Below is a small trained network, with its code and all its weights. Each question gives an input and a target symbol and asks what happens when units are switched off, that is, made to give their printed mean instead of their output.

import numpy as np


def w(rows, s, z=0):
    codes = np.array(rows[::2]) - 128.0
    scale = np.full(codes.shape[1], s)
    scale[-1] = z or s
    return codes * scale


def norm(h):
    return h / np.sqrt((h * h).mean(-1, keepdims=True) + 1e-5)


def f(y):
    return y / 2 * (1 + np.tanh(0.7978845608 * (y + 0.044715 * y**3)))


def softmax(a):
    e = np.exp(a - a.max(-1, keepdims=True))
    return e / e.sum(-1, keepdims=True)


def log_softmax(a):
    a = a - a.max(-1, keepdims=True)
    return a - np.log(np.exp(a).sum(-1, keepdims=True))


def net(x, mask):
    ids = ['Φζθξπψ'.index(c) for c in x.split()]
    T = len(ids)
    res = E[ids] + P[:T]
    q, k, v = (norm(res) @ M[0].T for M in (Q, K, V))
    z = softmax(np.where(np.tri(T) > 0, q @ k.T / 3**0.5, -1e9)) @ v
    res = res + np.where(mask[0], z, O[0][:, -1]) @ O[0][:, :-1]
    y = f(norm(res) @ A[0][:, :-1].T + A[0][:, -1])
    res = res + np.where(mask[1:9], y, B[0][:, -1]) @ B[0][:, :-1]
    return log_softmax(norm(res)[-1] @ U[:, :-1].T + U[:, -1])


Q, K, V, O, A, B = {}, {}, {}, {}, {}, {}
E = w([
[72,103,133,94,185],'Φ',
[145,154,94,198,72],'ζ',
[101,118,198,97,187],'θ',
[184,152,118,139,241],'ξ',
[254,108,103,133,125],'π',
[134,101,119,24,103],'ψ',
],0.015)
P = w([
[128,249,81,51,77],'0',
[98,189,109,111,117],'1',
[103,170,112,129,122],'2',
[106,157,115,129,125],'3',
[107,146,123,130,131],'4',
[107,135,123,130,133],'5',
[109,124,126,130,137],'6',
[111,112,128,133,140],'7',
[111,100,130,134,145],'8',
[108,87,128,134,148],'9',
[111,71,138,140,153],'10',
[91,76,121,115,154],'11',
],0.014)
Q[0] = w([
[75,249,141,254,51],'H0',
[193,111,104,182,14],'H0',
[228,158,110,220,141],'H0',
],0.011)
K[0] = w([
[94,213,129,151,35],'H0',
[85,161,163,209,116],'H0',
[122,246,92,101,130],'H0',
],0.013)
V[0] = w([
[2,135,212,208,110],'H0',
[71,109,183,122,93],'H0',
[150,208,137,148,148],'H0',
],0.0091)
O[0] = w([
[133,100,160,96,106,2],'H0',
[134,182,102,99,61,106],'H0',
[130,2,151,103,157,122],'H0',
],0.0095,0.0075)
A[0] = w([
[171,180,57,188,117,174],'N0',
[108,234,82,195,248,3],'N1',
[32,90,214,148,130,156],'N2',
[143,67,171,214,205,155],'N3',
[168,123,239,1,141,109],'N4',
[121,79,170,193,105,147],'N5',
[111,177,164,63,114,120],'N6',
[230,127,79,144,44,252],'N7',
],0.0088,0.0029)
B[0] = w([
[90,156,168,142,254,167],'N0',
[153,59,168,106,47,254],'N1',
[108,178,76,186,161,151],'N2',
[132,169,162,39,88,219],'N3',
[91,42,86,187,143,188],'N4',
[110,118,35,70,141,131],'N5',
[182,116,92,176,87,193],'N6',
[41,182,164,175,139,178],'N7',
],0.0099,0.0058)
U = w([
[124,99,141,153,85,31],'Φ',
[64,157,160,213,247,253],'ζ',
[166,204,44,94,122,173],'θ',
[27,45,245,137,2,79],'ξ',
[102,38,106,204,203,110],'π',
[151,85,232,16,190,177],'ψ',
],0.0099,0.0042)

Each question gives the input, a string of symbols that net reads in full, and the target symbol t.
The units are the heads (3 rows each of Q, K, V and O) and the neurons (one row each of A and B). Each row of codes is followed by its name. A weight is (code - 128) times the scale printed after its matrix; where a second scale follows, it is the last column's (O, A, B and U).
mask holds one flag per unit, heads first, then neurons. A switched-off unit (its flag False) gives its mean, the last column of its rows in O or B, instead of its output. The means were averaged over made-up inputs and are rounded, as every weight is.
A unit's drop is (log p(t) with every unit on - log p(t) with that unit switched off) / (log p(t) with every unit on - log p(t) with every unit switched off).
The circuit of an input: a set's keep is (log p(t) with only the set's units on - log p(t) with every unit switched off) / (log p(t) with every unit on - log p(t) with every unit switched off). Starting from all 9 units, units are removed one at a time, each time the one whose removal leaves the highest keep (on an exact tie, the one counted first), for as long as the keep stays at least 0.8.
circuit, biggest first: the units of the circuit, biggest drop first
most important unit: the unit with the biggest drop
top k neurons: the k neurons with the biggest drops, biggest first
drop of u: that unit's drop, to one decimal
input ζ θ ψ π Φ ψ ψ ξ ψ, target π: top 3 neurons	N3, N1, N4
input ψ θ ξ θ π π Φ, target ψ: most important unit	N3
input π θ ζ π θ, target ψ: circuit, biggest first	N3, N7
input π ξ Φ, target ψ: top 2 neurons	N3, N4
input π ξ Φ θ ψ ψ ψ Φ ζ, target ζ: top 2 neurons	N7, N1
input ψ ψ θ ξ ψ ζ ξ θ ψ ψ, target θ: top 2 neurons	N1, N6
input ξ ψ ψ ξ Φ, target ξ: top 3 neurons	N1, N0, N4
input ζ ξ π, target ψ: drop of N3	0.6
input Φ ζ ψ θ π, target ζ: drop of N1	0.5
input Φ ψ ξ θ Φ ξ ζ ψ ξ, target ψ: drop of H0	0.0
input θ ξ θ ψ Φ ζ Φ θ, target π: drop of N0	0.1
